Below are the code and all the weights of a small trained network. Each question names an input and a class and asks about switching units off, where a switched-off unit gives its printed mean instead of its output.

import numpy as np


def w(rows, s, z=0):
    codes = np.array(rows[::2]) - 128.0
    scale = np.full(codes.shape[1], s)
    scale[-1] = z or s
    return codes * scale


def f(y):
    return y / 2 * (1 + np.tanh(0.7978845608 * (y + 0.044715 * y**3)))


def log_softmax(a):
    a = a - a.max(-1, keepdims=True)
    return a - np.log(np.exp(a).sum(-1, keepdims=True))


def net(x, mask):
    res = np.array(x, float).reshape(1, 6) / 4 @ E
    y = f(res @ A[0][:, :-1].T + A[0][:, -1])
    res = res + np.where(mask, y, B[0][:, -1]) @ B[0][:, :-1]
    return log_softmax(res[-1] @ U[:, :-1].T + U[:, -1])


A, B = {}, {}
E = w([
[43,147,166,4,138,152],'x0',
[132,128,126,125,128,126],'x1',
[131,131,124,126,126,127],'x2',
[126,126,131,129,131,128],'x3',
[42,170,58,149,209,45],'x4',
[125,248,212,143,54,55],'x5',
],0.013)
A[0] = w([
[77,130,158,8,129,141,166],'neuron 0',
[73,192,133,163,150,43,100],'neuron 1',
[68,134,143,19,116,151,170],'neuron 2',
[172,148,195,135,56,148,197],'neuron 3',
[159,54,105,121,140,183,254],'neuron 4',
[89,93,64,139,197,116,169],'neuron 5',
[147,69,131,108,106,195,185],'neuron 6',
[90,139,129,111,125,102,73],'neuron 7',
[108,122,110,89,179,148,101],'neuron 8',
[153,154,178,122,79,116,101],'neuron 9',
[99,145,134,88,150,115,82],'neuron 10',
],0.015,0.0079)
B[0] = w([
[31,164,192,62,184,146,252],'neuron 0',
[108,200,58,178,52,171,224],'neuron 1',
[11,115,181,62,159,160,247],'neuron 2',
[153,73,186,123,102,66,231],'neuron 3',
[200,136,105,101,109,207,243],'neuron 4',
[134,71,40,101,226,50,240],'neuron 5',
[152,164,166,138,87,215,213],'neuron 6',
[45,150,119,89,90,133,152],'neuron 7',
[74,103,113,96,158,153,183],'neuron 8',
[71,103,172,141,131,55,189],'neuron 9',
[29,142,129,70,97,135,164],'neuron 10',
],0.011,0.019)
U = w([
[232,96,106,134,78,195,231],'0',
[117,125,182,89,145,242,180],'1',
[173,80,42,148,186,67,193],'2',
[69,57,108,79,195,107,63],'3',
[186,54,178,161,67,15,217],'4',
[93,113,244,95,132,59,2],'5',
[134,205,79,254,60,121,76],'6',
[69,221,125,95,71,165,37],'7',
],0.0093,0.0039)

Each question gives the input, the list of numbers given to net, and the class t.
The units are the neurons (one row each of A and B). Each row of codes is followed by its name. A weight is (code - 128) times the scale printed after its matrix; where a second scale follows, it is the last column's (A, B and U).
mask holds one flag per neuron, in row order. A switched-off neuron (its flag False) gives its mean, the last column of its row in B, instead of its output. The means were averaged over made-up inputs and are rounded, as every weight is.
A unit's drop is (log p(t) with every unit on - log p(t) with that unit switched off) / (log p(t) with every unit on - log p(t) with every unit switched off).
The circuit of an input: a set's keep is (log p(t) with only the set's units on - log p(t) with every unit switched off) / (log p(t) with every unit on - log p(t) with every unit switched off). Starting from all 11 units, units are removed one at a time, each time the one whose removal leaves the highest keep (on an exact tie, the one counted first), for as long as the keep stays at least 0.8.
circuit, biggest first: the units of the circuit, biggest drop first
unit that matters most: the unit with the biggest drop
top k neurons: the k neurons with the biggest drops, biggest first
drop when u is switched off: that unit's drop, to one decimal
input [2,6,8,1,0,-5], class 1: top 4 neurons	(neuron 4; neuron 6; neuron 9; neuron 3)
input [3,-6,1,-8,0,8], class 5: top 4 neurons	(neuron 3; neuron 9; neuron 4; neuron 6)
input [4,-3,8,-6,0,1], class 5: circuit, biggest first	(neuron 4; neuron 1)
input [2,-7,-8,-1,0,7], class 5: unit that matters most	neuron 3
input [2,6,1,-7,-4,1], class 5: circuit, biggest first	(neuron 3; neuron 1)
input [2,-3,-8,-2,-1,1], class 5: top 3 neurons	(neuron 4; neuron 1; neuron 5)
input [4,1,5,0,0,6], class 5: top 3 neurons	(neuron 3; neuron 9; neuron 4)
input [-2,7,-2,3,-3,3], class 4: top 2 neurons	(neuron 0; neuron 2)
input [5,2,-2,2,0,-8], class 1: top 2 neurons	(neuron 6; neuron 4)
input [5,-3,-6,-6,8,1], class 7: top 2 neurons	(neuron 1; neuron 7)
input [-8,0,-5,3,-7,0], class 0: top 2 neurons	(neuron 4; neuron 6)
input [-8,-7,0,-2,1,-5], class 2: top 2 neurons	(neuron 5; neuron 1)
input [-6,-8,5,8,8,4], class 6: drop when neuron 1 is switched off	0.4
input [-5,-8,2,-1,2,1], class 6: drop when neuron 6 is switched off	0.0
input [-2,8,8,2,-3,1], class 4: drop when neuron 2 is switched off	0.1
input [-6,2,-5,-4,7,2], class 6: top neuron	(neuron 1)
